Here is a tiny trained network, its code and every weight. The questions are about switching its units off for an input and a class, where a switched-off unit gives its printed mean instead of its output.

import numpy as np


def w(rows, s, z=0):
    codes = np.array(rows[::2]) - 128.0
    scale = np.full(codes.shape[1], s)
    scale[-1] = z or s
    return codes * scale


def norm(h):
    return h / np.sqrt((h * h).mean(-1, keepdims=True) + 1e-5)


def f(y):
    return y / 2 * (1 + np.tanh(0.7978845608 * (y + 0.044715 * y**3)))


def log_softmax(a):
    a = a - a.max(-1, keepdims=True)
    return a - np.log(np.exp(a).sum(-1, keepdims=True))


def net(x, mask):
    res = np.array(x, float).reshape(1, 5) / 4 @ E
    u = 0
    for l in range(2):
        y = f(norm(res) @ A[l][:, :-1].T + A[l][:, -1])
        res = res + np.where(mask[u : u + 13], y, B[l][:, -1]) @ B[l][:, :-1]
        u += 13
    return log_softmax(norm(res)[-1] @ U[:, :-1].T + U[:, -1])


A, B = {}, {}
E = w([
[151,217,184,156,80,107,146,67,131,150,148,87],'x0',
[123,131,128,125,128,129,123,126,127,129,128,131],'x1',
[128,122,129,128,129,123,125,124,126,135,123,124],'x2',
[114,141,116,23,161,1,147,141,158,146,209,128],'x3',
[226,159,85,87,154,65,119,59,20,83,95,138],'x4',
],0.004)
A[0] = w([
[67,101,159,243,67,243,113,157,182,158,88,127,107],'0.n0',
[74,92,197,244,77,254,98,158,175,149,78,133,120],'0.n1',
[109,107,156,188,98,214,121,148,165,143,81,128,23],'0.n2',
[167,85,89,127,118,143,136,157,93,114,77,152,61],'0.n3',
[70,35,110,122,181,149,116,206,168,117,135,161,95],'0.n4',
[153,48,87,125,124,197,118,144,93,82,85,155,53],'0.n5',
[135,222,196,206,68,170,109,67,108,150,91,88,37],'0.n6',
[173,86,88,141,149,172,133,125,74,97,69,111,3],'0.n7',
[147,23,65,147,147,201,93,143,98,80,78,158,100],'0.n8',
[208,120,96,206,121,196,124,82,22,75,36,119,41],'0.n9',
[38,109,151,104,139,95,190,197,233,193,241,98,67],'0.n10',
[138,89,158,94,123,122,98,115,136,142,99,80,126],'0.n11',
[102,206,234,167,26,125,186,109,201,207,186,57,53],'0.n12',
],0.0033,0.0023)
B[0] = w([
[181,132,89,79,182,62,199,113,80,132,188,91,240],'0.n0',
[189,112,91,78,180,47,194,97,70,93,189,63,252],'0.n1',
[144,140,104,102,163,89,144,109,96,77,155,109,166],'0.n2',
[71,146,135,124,143,107,112,135,106,146,132,138,133],'0.n3',
[181,92,82,68,80,180,124,106,119,134,99,124,189],'0.n4',
[59,171,121,140,160,64,92,157,101,133,102,169,155],'0.n5',
[223,120,139,97,84,166,164,77,165,160,114,102,175],'0.n6',
[47,152,140,164,132,111,80,175,141,128,103,169,137],'0.n7',
[57,170,109,150,188,68,85,165,100,139,89,161,186],'0.n8',
[57,132,192,166,88,192,49,170,254,167,62,219,201],'0.n9',
[94,109,144,160,82,211,57,132,150,124,10,189,227],'0.n10',
[142,138,133,138,118,134,141,161,109,108,141,145,128],'0.n11',
[93,203,219,172,195,43,76,128,137,129,132,179,206],'0.n12',
],0.0038,0.0047)
A[1] = w([
[109,80,105,109,78,173,117,155,160,130,114,139,2],'1.n0',
[69,142,157,117,93,129,115,140,181,158,156,130,61],'1.n1',
[85,169,179,157,101,129,95,127,157,129,127,138,73],'1.n2',
[139,71,63,98,178,112,148,146,87,103,133,133,17],'1.n3',
[141,93,66,128,123,150,153,147,100,115,159,109,22],'1.n4',
[154,131,155,146,3,171,115,110,133,137,104,130,24],'1.n5',
[140,144,103,94,147,76,115,130,89,144,139,143,56],'1.n6',
[152,165,172,158,67,157,133,107,153,141,108,132,43],'1.n7',
[115,80,117,111,98,176,115,146,156,134,103,150,30],'1.n8',
[88,81,111,131,134,173,81,169,147,119,88,177,157],'1.n9',
[146,169,145,113,102,114,172,84,132,115,169,75,152],'1.n10',
[130,129,141,119,122,125,139,146,134,135,140,128,91],'1.n11',
[126,141,126,111,125,109,111,120,130,134,139,142,104],'1.n12',
],0.0067,0.0017)
B[1] = w([
[212,117,180,65,134,160,113,65,156,92,191,108,163],'1.n0',
[114,128,122,142,159,153,69,138,93,89,63,188,160],'1.n1',
[61,132,13,186,169,124,121,197,3,107,39,143,183],'1.n2',
[16,65,55,128,134,244,137,177,120,81,58,86,240],'1.n3',
[66,121,62,102,170,51,118,166,73,99,62,142,158],'1.n4',
[107,63,18,46,92,211,129,129,168,189,117,84,160],'1.n5',
[103,89,119,181,141,187,200,161,155,139,164,42,193],'1.n6',
[105,39,3,54,97,188,126,136,88,120,117,70,173],'1.n7',
[213,127,201,69,129,125,124,70,183,93,192,134,169],'1.n8',
[165,187,224,135,101,38,146,93,162,145,214,126,253],'1.n9',
[175,164,205,225,96,109,136,137,140,163,169,183,222],'1.n10',
[157,126,120,134,137,129,120,123,99,126,122,130,124],'1.n11',
[127,96,151,182,140,185,145,153,112,126,129,108,142],'1.n12',
],0.004,0.0051)
U = w([
[45,42,2,101,200,147,199,196,88,71,134,51,180],'0',
[36,191,171,195,142,85,24,172,114,132,39,235,195],'1',
[236,188,201,205,119,66,217,94,104,165,245,80,144],'2',
[168,129,8,116,16,254,91,76,119,197,51,101,5],'3',
[172,84,216,10,104,144,77,108,240,93,207,165,62],'4',
],0.0079,0.0012)

Each question gives the input, the list of numbers given to net, and the class t.
The units are the neurons (one row each of A and B). Each row of codes is followed by its name. A weight is (code - 128) times the scale printed after its matrix; where a second scale follows, it is the last column's (A, B and U).
mask holds one flag per neuron, layer by layer. A switched-off neuron (its flag False) gives its mean, the last column of its row in B, instead of its output. The means were averaged over made-up inputs and are rounded, as every weight is.
A unit's drop is (log p(t) with every unit on - log p(t) with that unit switched off) / (log p(t) with every unit on - log p(t) with every unit switched off).
most important unit: the unit with the biggest drop
top k neurons: the k neurons with the biggest drops, biggest first
k most important neurons of layer l: the k neurons of layer l with the biggest drops, biggest first
drop when u is switched off: that unit's drop, to one decimal
input [1,6,-3,-3,-7], class 2: most important unit => 1.n10
input [-1,-6,-7,-8,2], class 1: top 3 neurons => 0.n9, 0.n8, 0.n5
input [-8,-6,-3,-1,8], class 1: top 2 neurons => 0.n1, 0.n9
input [4,-7,0,4,0], class 1: top 2 neurons => 0.n1, 0.n0
input [-8,-1,-7,0,3], class 1: top 2 neurons => 0.n1, 0.n0
input [8,0,-1,-6,1], class 3: top 2 neurons => 0.n9, 1.n7
input [-3,-8,3,-7,0], class 0: top 2 neurons => 0.n1, 0.n0
input [0,-1,-1,-6,-6], class 0: 2 most important neurons of layer 1 => 1.n3, 1.n9
input [-5,6,-2,4,0], class 4: top 2 neurons => 0.n1, 0.n0
input [4,3,6,7,0], class 1: top 3 neurons => 0.n1, 0.n0, 0.n10
input [-6,-6,7,1,-5], class 4: top 2 neurons => 0.n10, 1.n8
input [1,8,-7,-5,-2], class 2: top 2 neurons => 1.n10, 0.n6
input [1,-8,-3,-2,-6], class 2: top 2 neurons => 0.n12, 1.n10
input [5,-7,-2,3,-5], class 1: most important unit => 0.n12
input [-1,-5,8,0,6], class 1: top 2 neurons => 0.n1, 0.n9
input [-5,8,-1,1,-3], class 4: drop when 0.n10 is switched off => 0.5
input [-5,-6,8,-8,-2], class 0: drop when 0.n1 is switched off => 0.7
input [-2,-3,1,2,-7], class 4: drop when 0.n10 is switched off => 2.8
